Below are the code and all the weights of a small trained network. Each question names an input and a target symbol and asks about switching units off, where a switched-off unit gives its printed mean instead of its output.

import numpy as np


def w(rows, s, z=0):
    codes = np.array(rows[::2]) - 128.0
    scale = np.full(codes.shape[1], s)
    scale[-1] = z or s
    return codes * scale


def f(y):
    return y / 2 * (1 + np.tanh(0.7978845608 * (y + 0.044715 * y**3)))


def softmax(a):
    e = np.exp(a - a.max(-1, keepdims=True))
    return e / e.sum(-1, keepdims=True)


def log_softmax(a):
    a = a - a.max(-1, keepdims=True)
    return a - np.log(np.exp(a).sum(-1, keepdims=True))


def net(x, mask):
    ids = ['Ωαβγελξ'.index(c) for c in x.split()]
    T = len(ids)
    res = E[ids] + P[:T]
    q, k, v = (res @ M[0].T for M in (Q, K, V))
    z = softmax(np.where(np.tri(T) > 0, q @ k.T / 4**0.5, -1e9)) @ v
    res = res + np.where(mask[0], z, O[0][:, -1]) @ O[0][:, :-1]
    y = f(res @ A[0][:, :-1].T + A[0][:, -1])
    res = res + np.where(mask[1:9], y, B[0][:, -1]) @ B[0][:, :-1]
    return log_softmax(res[-1] @ U[:, :-1].T + U[:, -1])


Q, K, V, O, A, B = {}, {}, {}, {}, {}, {}
E = w([
[81,254,181,5],'Ω',
[150,91,92,54],'α',
[213,150,128,154],'β',
[150,102,92,70],'γ',
[38,193,76,162],'ε',
[143,107,90,74],'λ',
[156,82,91,77],'ξ',
],0.0082)
P = w([
[99,133,254,108],'0',
[103,122,205,125],'1',
[121,118,187,126],'2',
[129,123,172,127],'3',
[137,126,154,125],'4',
[140,130,139,124],'5',
[142,137,123,124],'6',
[143,138,107,126],'7',
[147,143,90,120],'8',
[145,148,76,121],'9',
[153,152,60,116],'10',
[147,152,44,121],'11',
],0.0098)
Q[0] = w([
[203,96,112,110],'head 0',
[39,156,99,64],'head 0',
[132,254,116,77],'head 0',
[119,164,85,220],'head 0',
],0.021)
K[0] = w([
[183,81,180,134],'head 0',
[128,155,51,44],'head 0',
[191,177,2,151],'head 0',
[165,223,150,137],'head 0',
],0.019)
V[0] = w([
[103,9,127,42],'head 0',
[191,58,86,232],'head 0',
[158,109,39,73],'head 0',
[235,138,179,124],'head 0',
],0.011)
O[0] = w([
[28,26,67,23,149],'head 0',
[40,2,241,248,2],'head 0',
[66,17,214,35,127],'head 0',
[250,56,152,112,182],'head 0',
],0.0085,0.0052)
A[0] = w([
[180,121,168,127,252],'neuron 0',
[127,115,116,137,103],'neuron 1',
[232,87,88,127,222],'neuron 2',
[145,58,58,114,227],'neuron 3',
[146,133,137,75,49],'neuron 4',
[100,149,255,113,147],'neuron 5',
[175,91,130,231,16],'neuron 6',
[181,39,43,165,102],'neuron 7',
],0.019,0.0047)
B[0] = w([
[27,138,174,52,178],'neuron 0',
[106,82,124,108,122],'neuron 1',
[61,125,163,167,250],'neuron 2',
[14,124,114,109,194],'neuron 3',
[199,100,162,105,202],'neuron 4',
[91,82,102,247,142],'neuron 5',
[209,66,12,116,152],'neuron 6',
[254,112,21,74,171],'neuron 7',
],0.023,0.016)
U = w([
[50,156,199,161,201],'Ω',
[149,83,47,106,120],'α',
[174,126,131,160,2],'β',
[172,106,135,200,119],'γ',
[153,254,55,215,219],'ε',
[231,199,164,53,146],'λ',
[177,118,147,160,9],'ξ',
],0.0044,0.0043)

Each question gives the input, a string of symbols that net reads in full, and the target symbol t.
The units are the heads (4 rows each of Q, K, V and O) and the neurons (one row each of A and B). Each row of codes is followed by its name. A weight is (code - 128) times the scale printed after its matrix; where a second scale follows, it is the last column's (O, A, B and U).
mask holds one flag per unit, heads first, then neurons. A switched-off unit (its flag False) gives its mean, the last column of its rows in O or B, instead of its output. The means were averaged over made-up inputs and are rounded, as every weight is.
A unit's drop is (log p(t) with every unit on - log p(t) with that unit switched off) / (log p(t) with every unit on - log p(t) with every unit switched off).
The circuit of an input: a set's keep is (log p(t) with only the set's units on - log p(t) with every unit switched off) / (log p(t) with every unit on - log p(t) with every unit switched off). Starting from all 9 units, units are removed one at a time, each time the one whose removal leaves the highest keep (on an exact tie, the one counted first), for as long as the keep stays at least 0.8.
circuit, biggest first: the units of the circuit, biggest drop first
most important unit: the unit with the biggest drop
top k neurons: the k neurons with the biggest drops, biggest first
drop of u: that unit's drop, to one decimal
input β ξ Ω ξ ξ Ω ξ Ω ξ Ω Ω, target λ: most important unit -> neuron 2
input Ω ε Ω, target ε: top 2 neurons -> neuron 0; neuron 4
input Ω Ω ξ ε λ ξ ε β ξ ξ Ω, target γ: top 2 neurons -> neuron 5; neuron 0
input Ω Ω α ξ γ Ω λ Ω Ω β ξ ε, target ε: circuit, biggest first -> neuron 4; neuron 0
input Ω Ω ε β ε Ω Ω ε β λ, target Ω: circuit, biggest first -> neuron 6; neuron 3
input ε Ω ξ λ Ω β, target Ω: top 3 neurons -> neuron 2; neuron 0; neuron 4
input Ω Ω Ω Ω ξ, target Ω: top 3 neurons -> neuron 2; neuron 3; neuron 6
input β Ω Ω β Ω Ω ξ Ω ε Ω γ, target Ω: top 3 neurons -> neuron 3; neuron 6; neuron 2
input α Ω Ω ε β Ω ε β Ω β γ, target Ω: top 3 neurons -> neuron 6; neuron 3; neuron 2
input Ω Ω ε, target ε: top 2 neurons -> neuron 0; neuron 4
input ε Ω Ω Ω Ω λ ξ, target Ω: drop of neuron 2 -> 0.7
input Ω Ω Ω β Ω ε Ω, target ε: drop of neuron 5 -> 0.2
input Ω β β Ω Ω ξ Ω β Ω β β, target α: drop of neuron 7 -> 0.2
input β β β γ β Ω β α, target Ω: circuit, biggest first -> neuron 2
